Below is a small trained network, with its code and all its weights. Each question gives an input and a target symbol and asks what happens when units are switched off, that is, made to give their printed mean instead of their output.

import numpy as np


def w(rows, s, z=0):
    codes = np.array(rows[::2]) - 128.0
    scale = np.full(codes.shape[1], s)
    scale[-1] = z or s
    return codes * scale


def norm(h):
    return h / np.sqrt((h * h).mean(-1, keepdims=True) + 1e-5)


def f(y):
    return np.maximum(y, 0)


def softmax(a):
    e = np.exp(a - a.max(-1, keepdims=True))
    return e / e.sum(-1, keepdims=True)


def log_softmax(a):
    a = a - a.max(-1, keepdims=True)
    return a - np.log(np.exp(a).sum(-1, keepdims=True))


def net(x, mask):
    ids = ['αβγδεθλμξπστφω'.index(c) for c in x.split()]
    T = len(ids)
    res = E[ids] + P[:T]
    q, k, v = (norm(res) @ M[0].T for M in (Q, K, V))
    z = softmax(np.where(np.tri(T) > 0, q @ k.T / 2**0.5, -1e9)) @ v
    res = res + np.where(mask[0], z, O[0][:, -1]) @ O[0][:, :-1]
    y = f(norm(res) @ A[0][:, :-1].T + A[0][:, -1])
    res = res + np.where(mask[1:9], y, B[0][:, -1]) @ B[0][:, :-1]
    return log_softmax(norm(res)[-1] @ U[:, :-1].T + U[:, -1])


Q, K, V, O, A, B = {}, {}, {}, {}, {}, {}
E = w([
[175,149,109,198,156],'α',
[169,162,178,158,143],'β',
[146,48,165,173,145],'γ',
[175,141,76,197,101],'δ',
[105,136,145,86,112],'ε',
[119,130,171,152,102],'θ',
[94,85,139,132,114],'λ',
[157,142,169,109,141],'μ',
[252,154,150,132,138],'ξ',
[178,137,67,86,135],'π',
[105,146,116,126,97],'σ',
[144,155,164,149,116],'τ',
[185,98,75,108,40],'φ',
[146,158,158,146,149],'ω',
],0.024)
P = w([
[156,95,118,122,155],'0',
[127,172,125,112,155],'1',
[96,80,85,115,104],'2',
[186,176,94,182,115],'3',
[121,158,164,150,184],'4',
[88,83,85,114,103],'5',
[180,253,56,101,86],'6',
[119,159,159,150,180],'7',
],0.013)
Q[0] = w([
[227,109,169,161,207],'head 0',
[55,3,86,81,194],'head 0',
],0.0052)
K[0] = w([
[243,113,184,187,151],'head 0',
[207,164,68,2,123],'head 0',
],0.0084)
V[0] = w([
[113,121,95,158,153],'head 0',
[135,64,122,106,3],'head 0',
],0.0057)
O[0] = w([
[151,71,15,176,254,73],'head 0',
[149,155,160,203,36,254],'head 0',
],0.0078,0.00067)
A[0] = w([
[194,201,238,66,97,87],'neuron 0',
[72,104,198,199,110,159],'neuron 1',
[103,130,85,247,83,177],'neuron 2',
[191,254,158,146,235,254],'neuron 3',
[88,143,119,138,71,155],'neuron 4',
[100,252,107,77,189,109],'neuron 5',
[194,153,138,213,154,108],'neuron 6',
[143,247,94,53,124,162],'neuron 7',
],0.0091,0.0054)
B[0] = w([
[106,182,93,68,129,186],'neuron 0',
[198,159,109,157,84,175],'neuron 1',
[89,157,96,76,170,197],'neuron 2',
[153,52,193,125,191,250],'neuron 3',
[145,82,181,184,187,172],'neuron 4',
[101,120,112,192,207,177],'neuron 5',
[194,156,73,1,200,171],'neuron 6',
[156,142,140,94,161,197],'neuron 7',
],0.0095,0.012)
U = w([
[34,119,81,144,114,255],'α',
[176,108,156,81,112,36],'β',
[73,90,155,215,220,129],'γ',
[192,147,231,131,122,111],'δ',
[167,112,65,62,79,105],'ε',
[145,50,110,172,99,112],'θ',
[78,49,122,134,137,120],'λ',
[105,90,198,84,55,198],'μ',
[137,194,45,138,135,139],'ξ',
[82,167,128,2,83,113],'π',
[178,150,169,231,70,207],'σ',
[204,224,126,138,76,72],'τ',
[151,80,92,111,82,135],'φ',
[135,93,51,87,167,25],'ω',
],0.012,0.0057)

Each question gives the input, a string of symbols that net reads in full, and the target symbol t.
The units are the heads (2 rows each of Q, K, V and O) and the neurons (one row each of A and B). Each row of codes is followed by its name. A weight is (code - 128) times the scale printed after its matrix; where a second scale follows, it is the last column's (O, A, B and U).
mask holds one flag per unit, heads first, then neurons. A switched-off unit (its flag False) gives its mean, the last column of its rows in O or B, instead of its output. The means were averaged over made-up inputs and are rounded, as every weight is.
A unit's drop is (log p(t) with every unit on - log p(t) with that unit switched off) / (log p(t) with every unit on - log p(t) with every unit switched off).
The circuit of an input: a set's keep is (log p(t) with only the set's units on - log p(t) with every unit switched off) / (log p(t) with every unit on - log p(t) with every unit switched off). Starting from all 9 units, units are removed one at a time, each time the one whose removal leaves the highest keep (on an exact tie, the one counted first), for as long as the keep stays at least 0.8.
circuit, biggest first: the units of the circuit, biggest drop first
unit that matters most: the unit with the biggest drop
k most important neurons: the k neurons with the biggest drops, biggest first
drop of u: that unit's drop, to one decimal
input μ σ π π σ α λ, target γ: circuit, biggest first => [neuron 4; neuron 6]
input ξ π γ φ β μ, target π: unit that matters most => neuron 3
input μ π β θ δ τ, target τ: circuit, biggest first => [neuron 3; neuron 1]
input σ σ ε, target μ: 2 most important neurons => [neuron 3; neuron 5]
input α σ π π σ σ π π, target γ: circuit, biggest first => [neuron 5; neuron 3]
input φ λ τ ε θ μ, target π: circuit, biggest first => [neuron 0; neuron 3]
input σ σ μ θ α σ, target α: 3 most important neurons => [neuron 3; neuron 2; neuron 6]
input λ ε σ, target α: 4 most important neurons => [neuron 3; neuron 6; neuron 2; neuron 4]
input ξ ε μ ξ μ γ, target θ: circuit, biggest first => [neuron 3; neuron 1; neuron 6; neuron 5]
input τ σ θ θ σ β π λ, target σ: 4 most important neurons => [neuron 1; neuron 3; neuron 6; neuron 5]
input σ σ σ λ, target ξ: 2 most important neurons => [neuron 3; neuron 2]
input β μ ε α θ σ σ π, target γ: 2 most important neurons => [neuron 5; neuron 6]
input θ φ σ ω σ γ, target θ: drop of head 0 => 0.0
input μ σ μ ω α ε θ λ, target σ: drop of neuron 6 => 0.1
input π ε θ, target σ: drop of neuron 3 => 0.2
input θ θ θ θ, target τ: most important neuron => [neuron 1]
